Here is a tiny trained network, its code and every weight. The questions are about switching its units off for an input and a class, where a switched-off unit gives its printed mean instead of its output.

import numpy as np


def w(rows, s, z=0):
    codes = np.array(rows[::2]) - 128.0
    scale = np.full(codes.shape[1], s)
    scale[-1] = z or s
    return codes * scale


def f(y):
    return y / 2 * (1 + np.tanh(0.7978845608 * (y + 0.044715 * y**3)))


def log_softmax(a):
    a = a - a.max(-1, keepdims=True)
    return a - np.log(np.exp(a).sum(-1, keepdims=True))


def net(x, mask):
    res = np.array(x, float).reshape(1, 4) / 4 @ E
    y = f(res @ A[0][:, :-1].T + A[0][:, -1])
    res = res + np.where(mask, y, B[0][:, -1]) @ B[0][:, :-1]
    return log_softmax(res[-1] @ U[:, :-1].T + U[:, -1])


A, B = {}, {}
E = w([
[192,234,82,151,178],'x0',
[184,107,113,20,193],'x1',
[245,149,254,135,94],'x2',
[125,127,133,131,137],'x3',
],0.015)
A[0] = w([
[90,98,200,208,97,166],'neuron 0',
[147,138,86,114,166,112],'neuron 1',
[184,174,98,192,134,150],'neuron 2',
[218,82,173,102,121,105],'neuron 3',
[85,151,105,35,137,128],'neuron 4',
[111,135,169,181,80,168],'neuron 5',
[189,77,110,42,181,173],'neuron 6',
[8,124,91,170,211,199],'neuron 7',
[130,4,91,144,111,173],'neuron 8',
[77,79,145,61,144,209],'neuron 9',
[135,157,155,159,60,150],'neuron 10',
[194,142,188,108,68,173],'neuron 11',
[144,90,34,65,120,139],'neuron 12',
[82,72,137,143,135,136],'neuron 13',
[94,138,113,67,171,118],'neuron 14',
[81,116,121,149,62,115],'neuron 15',
[196,93,163,38,174,98],'neuron 16',
[158,224,72,123,196,140],'neuron 17',
[135,172,72,74,161,153],'neuron 18',
[89,18,183,101,76,255],'neuron 19',
[80,136,72,193,94,177],'neuron 20',
[173,153,143,96,169,113],'neuron 21',
[86,114,120,52,137,135],'neuron 22',
[144,166,190,160,84,167],'neuron 23',
],0.013,0.009)
B[0] = w([
[118,105,114,113,161,213],'neuron 0',
[106,139,102,96,113,159],'neuron 1',
[93,178,178,153,128,184],'neuron 2',
[165,130,71,145,145,195],'neuron 3',
[104,127,177,107,110,176],'neuron 4',
[110,118,116,124,181,192],'neuron 5',
[145,139,118,110,61,219],'neuron 6',
[147,146,116,143,84,237],'neuron 7',
[165,85,144,151,120,198],'neuron 8',
[151,78,145,130,98,200],'neuron 9',
[74,132,137,119,174,179],'neuron 10',
[123,127,117,149,167,211],'neuron 11',
[107,112,141,94,109,190],'neuron 12',
[155,90,140,108,116,177],'neuron 13',
[82,120,145,125,125,170],'neuron 14',
[132,81,110,163,164,179],'neuron 15',
[187,118,83,171,97,206],'neuron 16',
[100,169,100,104,133,213],'neuron 17',
[59,171,140,103,112,187],'neuron 18',
[132,3,109,107,142,251],'neuron 19',
[226,163,59,191,89,202],'neuron 20',
[133,161,110,133,114,173],'neuron 21',
[141,94,173,110,118,175],'neuron 22',
[104,124,152,147,177,195],'neuron 23',
],0.013,0.023)
U = w([
[210,62,2,192,95,237],'0',
[170,239,3,221,83,251],'1',
[127,74,228,94,20,94],'2',
[26,153,53,33,88,83],'3',
[77,61,110,106,253,49],'4',
[84,210,222,203,217,51],'5',
],0.008,0.0018)

Each question gives the input, the list of numbers given to net, and the class t.
The units are the neurons (one row each of A and B). Each row of codes is followed by its name. A weight is (code - 128) times the scale printed after its matrix; where a second scale follows, it is the last column's (A, B and U).
mask holds one flag per neuron, in row order. A switched-off neuron (its flag False) gives its mean, the last column of its row in B, instead of its output. The means were averaged over made-up inputs and are rounded, as every weight is.
A unit's drop is (log p(t) with every unit on - log p(t) with that unit switched off) / (log p(t) with every unit on - log p(t) with every unit switched off).
The circuit of an input: a set's keep is (log p(t) with only the set's units on - log p(t) with every unit switched off) / (log p(t) with every unit on - log p(t) with every unit switched off). Starting from the 12 units with the biggest drops (on a tie, the unit counted first), units are removed one at a time, each time the one whose removal leaves the highest keep (on an exact tie, the one counted first), for as long as the keep stays at least 0.8.
circuit, biggest first: the units of the circuit, biggest drop first
k most important neurons: the k neurons with the biggest drops, biggest first
drop when u is switched off: that unit's drop, to one decimal
input [1,0,-4,6], class 1: circuit, biggest first -> neuron 19
input [6,0,6,-1], class 5: circuit, biggest first -> neuron 2; neuron 23
input [-7,0,3,-7], class 4: 2 most important neurons -> neuron 20; neuron 7
input [-7,5,0,0], class 2: 2 most important neurons -> neuron 20; neuron 22
input [1,-7,5,8], class 5: 2 most important neurons -> neuron 19; neuron 2
input [7,4,0,1], class 3: 2 most important neurons -> neuron 20; neuron 18
input [7,6,1,5], class 1: 2 most important neurons -> neuron 16; neuron 19
input [-3,-7,1,-7], class 4: drop when neuron 0 is switched off -> 0.1
input [-2,4,-6,7], class 2: drop when neuron 2 is switched off -> 0.0
input [4,-6,-1,2], class 1: drop when neuron 20 is switched off -> 0.2
input [2,2,1,1], class 1: drop when neuron 19 is switched off -> 0.3
